Below are the code and all the weights of a small trained network. Each question names an input and a target symbol and asks about switching units off, where a switched-off unit gives its printed mean instead of its output.

import numpy as np


def w(rows, s, z=0):
    codes = np.array(rows[::2]) - 128.0
    scale = np.full(codes.shape[1], s)
    scale[-1] = z or s
    return codes * scale


def f(y):
    return y / 2 * (1 + np.tanh(0.7978845608 * (y + 0.044715 * y**3)))


def softmax(a):
    e = np.exp(a - a.max(-1, keepdims=True))
    return e / e.sum(-1, keepdims=True)


def log_softmax(a):
    a = a - a.max(-1, keepdims=True)
    return a - np.log(np.exp(a).sum(-1, keepdims=True))


def net(x, mask):
    ids = ['Δαβεημπ'.index(c) for c in x.split()]
    T = len(ids)
    res = E[ids] + P[:T]
    q, k, v = (res @ M[0].T for M in (Q, K, V))
    z = softmax(np.where(np.tri(T) > 0, q @ k.T / 3**0.5, -1e9)) @ v
    res = res + np.where(mask[0], z, O[0][:, -1]) @ O[0][:, :-1]
    y = f(res @ A[0][:, :-1].T + A[0][:, -1])
    res = res + np.where(mask[1:13], y, B[0][:, -1]) @ B[0][:, :-1]
    return log_softmax(res[-1] @ U[:, :-1].T + U[:, -1])


Q, K, V, O, A, B = {}, {}, {}, {}, {}, {}
E = w([
[99,88,114,117,158,233],'Δ',
[70,93,96,134,182,95],'α',
[165,107,115,178,1,99],'β',
[56,89,171,119,132,164],'ε',
[62,141,153,175,179,128],'η',
[79,82,122,140,144,128],'μ',
[96,68,141,156,102,135],'π',
],0.023)
P = w([
[255,193,91,229,184,162],'0',
[150,120,154,152,135,145],'1',
[136,130,138,144,131,143],'2',
[120,135,122,148,122,132],'3',
[109,142,112,140,118,131],'4',
[97,144,98,139,115,138],'5',
[89,144,84,147,109,119],'6',
[80,143,73,132,107,132],'7',
[81,156,79,135,101,137],'8',
[76,163,73,134,104,133],'9',
[75,163,66,137,98,134],'10',
[66,151,51,116,103,153],'11',
[69,182,56,135,102,139],'12',
],0.0097)
Q[0] = w([
[51,178,52,89,52,102],'H1',
[101,11,194,166,129,80],'H1',
[71,147,33,255,133,244],'H1',
],0.0089)
K[0] = w([
[218,74,8,162,163,175],'H1',
[35,155,106,254,35,217],'H1',
[213,232,21,239,178,230],'H1',
],0.0085)
V[0] = w([
[198,38,72,131,74,207],'H1',
[209,142,10,49,252,161],'H1',
[20,124,182,76,69,242],'H1',
],0.016)
O[0] = w([
[212,163,101,167,118,213,135],'H1',
[122,141,248,154,61,193,13],'H1',
[167,80,147,132,203,79,2],'H1',
],0.017,0.0048)
A[0] = w([
[80,96,71,90,108,20,128],'N1',
[95,113,77,195,23,29,213],'N2',
[223,173,152,86,176,151,2],'N3',
[169,155,205,85,83,110,10],'N4',
[44,147,90,87,31,42,81],'N5',
[127,77,71,246,157,163,118],'N6',
[34,135,93,186,99,163,119],'N7',
[140,10,138,149,94,113,188],'N8',
[2,96,58,102,120,135,195],'N9',
[149,70,206,184,130,106,84],'N10',
[135,199,139,97,126,191,20],'N11',
[105,62,103,48,145,207,142],'N12',
],0.0093,0.0039)
B[0] = w([
[147,105,139,80,19,210,222],'N1',
[92,185,132,103,201,106,195],'N2',
[84,170,94,174,100,5,148],'N3',
[102,121,67,148,109,52,140],'N4',
[182,76,45,191,175,161,218],'N5',
[55,96,156,127,146,148,187],'N6',
[133,66,134,10,67,135,204],'N7',
[73,152,153,135,161,127,150],'N8',
[115,219,193,186,171,58,252],'N9',
[218,165,98,55,86,129,152],'N10',
[166,118,180,160,188,86,166],'N11',
[115,154,67,106,161,126,148],'N12',
],0.013,0.033)
U = w([
[163,171,118,133,136,162,5],'Δ',
[146,129,112,85,115,164,53],'α',
[161,166,27,100,111,162,211],'β',
[176,75,93,84,202,66,55],'ε',
[82,225,181,98,159,150,163],'η',
[162,140,147,136,155,253,154],'μ',
[114,86,99,214,133,191,141],'π',
],0.0055,0.003)

Each question gives the input, a string of symbols that net reads in full, and the target symbol t.
The units are the heads (3 rows each of Q, K, V and O) and the neurons (one row each of A and B). Each row of codes is followed by its name. A weight is (code - 128) times the scale printed after its matrix; where a second scale follows, it is the last column's (O, A, B and U).
mask holds one flag per unit, heads first, then neurons. A switched-off unit (its flag False) gives its mean, the last column of its rows in O or B, instead of its output. The means were averaged over made-up inputs and are rounded, as every weight is.
A unit's drop is (log p(t) with every unit on - log p(t) with that unit switched off) / (log p(t) with every unit on - log p(t) with every unit switched off).
The circuit of an input: a set's keep is (log p(t) with only the set's units on - log p(t) with every unit switched off) / (log p(t) with every unit on - log p(t) with every unit switched off). Starting from the 12 units with the biggest drops (on a tie, the unit counted first), units are removed one at a time, each time the one whose removal leaves the highest keep (on an exact tie, the one counted first), for as long as the keep stays at least 0.8.
circuit, biggest first: the units of the circuit, biggest drop first
most important unit: the unit with the biggest drop
top k neurons: the k neurons with the biggest drops, biggest first
drop when u is switched off: that unit's drop, to one decimal
input β Δ μ η π β η β ε η η ε, target β: top 3 neurons : [N2; N12; N9]
input π ε π μ Δ π η α β μ, target π: top 3 neurons : [N9; N7; N2]
input Δ η η ε, target Δ: top neuron : [N9]
input ε ε β η π ε ε Δ η η η η, target ε: top 3 neurons : [N9; N1; N10]
input π μ π Δ ε η η ε ε π ε, target π: top 3 neurons : [N9; N7; N2]
input π α η π η Δ η η μ π, target π: top 4 neurons : [N9; N7; N2; N1]
input μ η η Δ η, target μ: circuit, biggest first : [N9; H1]
input Δ π η π η π β β η η η β, target Δ: circuit, biggest first : [H1; N10; N11; N4]
input π η η Δ η η η ε β, target π: circuit, biggest first : [H1; N7; N6]
input η β α, target β: circuit, biggest first : [H1; N1]
input β η ε η η ε β α η Δ η η ε, target β: top 3 neurons : [N9; N2; N12]
input η ε π Δ ε ε η β, target η: top 4 neurons : [N5; N1; N8; N7]
input π η π π η π Δ, target π: top 3 neurons : [N9; N7; N2]
input ε Δ η π β η η η ε β η μ, target ε: top 3 neurons : [N1; N9; N5]
input μ η η η μ β β Δ ε η, target μ: circuit, biggest first : [H1; N9]
input π ε η Δ η π η, target π: circuit, biggest first : [H1; N2; N7]
input η β μ, target β: most important unit : N5
input π α η ε η μ π ε η Δ ε π η, target π: drop when N2 is switched off : 0.4
input ε ε β ε π η π η π η Δ ε, target ε: drop when N12 is switched off : 0.0
input ε ε π π, target π: drop when N12 is switched off : 0.0
